cols: Q B H Z F
[24 25 70 -3 65]  q_885
[18 20 23 19 35]  q_182
[36 68 49 92 79]  q_680
[-23 -20 -56 -14 -56]  q_122
[-50 -69 -79 -37 -98]  q_370
[-37 -53 -51  32 -61]  q_487
[ -18  -52  -23 -102  -27]  q_423
[ 31  45  47 111  35]  q_854
size: [-37 -53 -51  32 -61]
5
size: [-37 -53]
2
size: [-37 -53 -51  32]
4
col: [-56 -79]
H

cols: Y S W L T G E
[ -3  21  65 -27 -37 -20 -75] : q_423
[ 98 -10   8 -75 -50 -12  44] : q_122
[ -6  21  44 -14  -7   0 -30] : q_370
col: [98 -6]
Y
size: [-6]
1
tags:
[-20] -> q_385
[-50] -> q_540
[-7] -> q_771
[-37] -> q_445
key q_423 5: 
q_445
col: [65  8]
W

cols: J V D R M X A U P K
[-57 -23  -3 -92   3 -38 -20  10  12  10] = q_423
[-13 -20  -4 -38 -14 -12  -1   9  -6  -4] = q_182
[-57 -22  -5 -91   4 -37 -24  10  12  11] = q_335
tags:
[-12] -> q_157
[-38] -> q_257
[9] -> q_881
key q_182 6: 
q_157
q: [-57 -22  -5 -91   4 -37 -24  10  12  11]
q_335
col: [-13 -57]
J
q: [-57 -23  -3 -92   3 -38 -20  10  12  10]
q_423
col: [-4 11]
K
size: [-13 -20  -4 -38]
4

cols: Tunuf zinuz lepu boki ziper Fikam ras mak sadep
[ 52  59 -25  23  85  52   5  -2  44] -> q_122
[ -27  -30  -32    2  -70 -101   39  -10  -30] -> q_335
[ -18   -6   17   57 -107  -81   14  -14  -70] -> q_885
[  17   65    2   25  -78 -114   25   20  -32] -> q_487
[-26 -26  52 -40 -35   4 -42  18 -10] -> q_423
[ 41  57 -51 -50  47 -61  16  26  53] -> q_269
key -> tag
[43] -> q_330
[44] -> q_677
[52] -> q_57
[53] -> q_198
[-61] -> q_389
key q_122 6: 
q_57
q: [  17   65    2   25  -78 -114   25   20  -32]
q_487
q: [-26 -26  52 -40 -35   4 -42  18 -10]
q_423
col: [ -70 -107]
ziper
size: [ 41  57 -51 -50  47 -61  16  26  53]
9
size: [ 41  57 -51 -50  47]
5

cols: giko nedi pid nobib Biza kude Medap bivu kofu Sed
[-59  -4 -15  24  50  10  12  27  22 -13] : q_680
[-41  -6 -18  28  40  13  16  34 -37   0] : q_423
[-25 -37 -22 -60  -4 -51 -53 -68 -80 -23] : q_854
[-19 -42 -51 -51  33 -56 -59 -65 -85 -40] : q_885
[ 61 -31 -31 -32  13 -33 -33 -35 -47 -28] : q_581
[-36 -28 -37 -12  56 -21 -20 -13 -25 -33] : q_487
[-41  -6 -18  28  40  13  16  34  30 -15] : q_269
[-37   7   4  44  49  33  36  55  57  -1] : q_182
[ 42 -32 -16 -49 -24 -39 -41 -51 -60 -19] : q_122
tags:
[-28] -> q_114
[0] -> q_713
[-21] -> q_736
[-23] -> q_800
[-33] -> q_396
key q_487 10: 
q_396
col: [-59 -33]
Medap

cols: zedu Laru fak napu keki taf dizi
[ 43 -10   5  -8 -55   7 -16] : q_269
[ 29   7 -18 -44 -15  29  35] : q_182
[-33   4  79  19   1 -65  31] : q_325
[ 17 -21  17  23   2  -2 -54] : q_487
[ 20 -48  24  27   8  28 -40] : q_370
[ 53  -3   3  37 -15 -11 -74] : q_885
[  7 -39   6 -68 -97  24   7] : q_581
[ 50 -17   9  31  -7   5 -61] : q_122
[ 55 -16   8  36  -9   6 -60] : q_854
[ 75 -10  -2  45 -14 -10 -75] : q_680
[ 87 -12   4  51 -11   3 -87] : q_335
[  7 -27  12  31   8  10 -39] : q_423
col: [  1   2   8 -15 -97  -7  -9 -14]
keki
key -> tag
[29] -> q_632
[53] -> q_818
[7] -> q_523
[87] -> q_274
[20] -> q_584
[43] -> q_441
[-11] -> q_64
key q_335 1: 
q_274

cols: rofip Kur Mired Nipu mik dos Mibel Dor rogek
[ -2   5  60 -11  56  38  -1 -10   5] -> q_122
[ 19  66 -21   0 111 115  14  -2  15] -> q_423
[ -1 -33  10 -12  56  20 -14 -35  -2] -> q_680
key -> tag
[6] -> q_897
[10] -> q_520
[61] -> q_35
[60] -> q_630
[5] -> q_359
[11] -> q_578
key q_122 3: 
q_630
col: [  0 -12]
Nipu
q: [ -1 -33  10 -12  56  20 -14 -35  -2]
q_680
size: [ 19  66 -21   0 111]
5
col: [-21  10]
Mired

cols: goz bip zas leba Tev vuduz Mav Runal
[75  6  1 40 81 20 29 17] -> q_370
[ 39   2  -4  48 108  -5   9  16] -> q_122
[64 69 17 47 48 16 15  3] -> q_487
size: [64 69 17 47 48 16 15  3]
8
tags:
[7] -> q_65
[6] -> q_928
[76] -> q_188
[39] -> q_293
[74] -> q_979
[75] -> q_41
[38] -> q_597
[29] -> q_993
key q_370 1: 
q_41
size: [ 39   2  -4  48 108  -5   9]
7
q: [64 69 17 47 48 16 15  3]
q_487
col: [39 64]
goz

cols: fen bive Girep ziz notaf
[-16  -9 -30  23  52]  q_269
[-16  -9 -30  23 -63]  q_885
[-16  -9 -30  -4 -35]  q_335
size: [-16  -9]
2
size: [-16  -9 -30]
3
size: [-16  -9 -30  23  52]
5
size: [-16  -9 -30]
3
size: [-16  -9 -30  23]
4

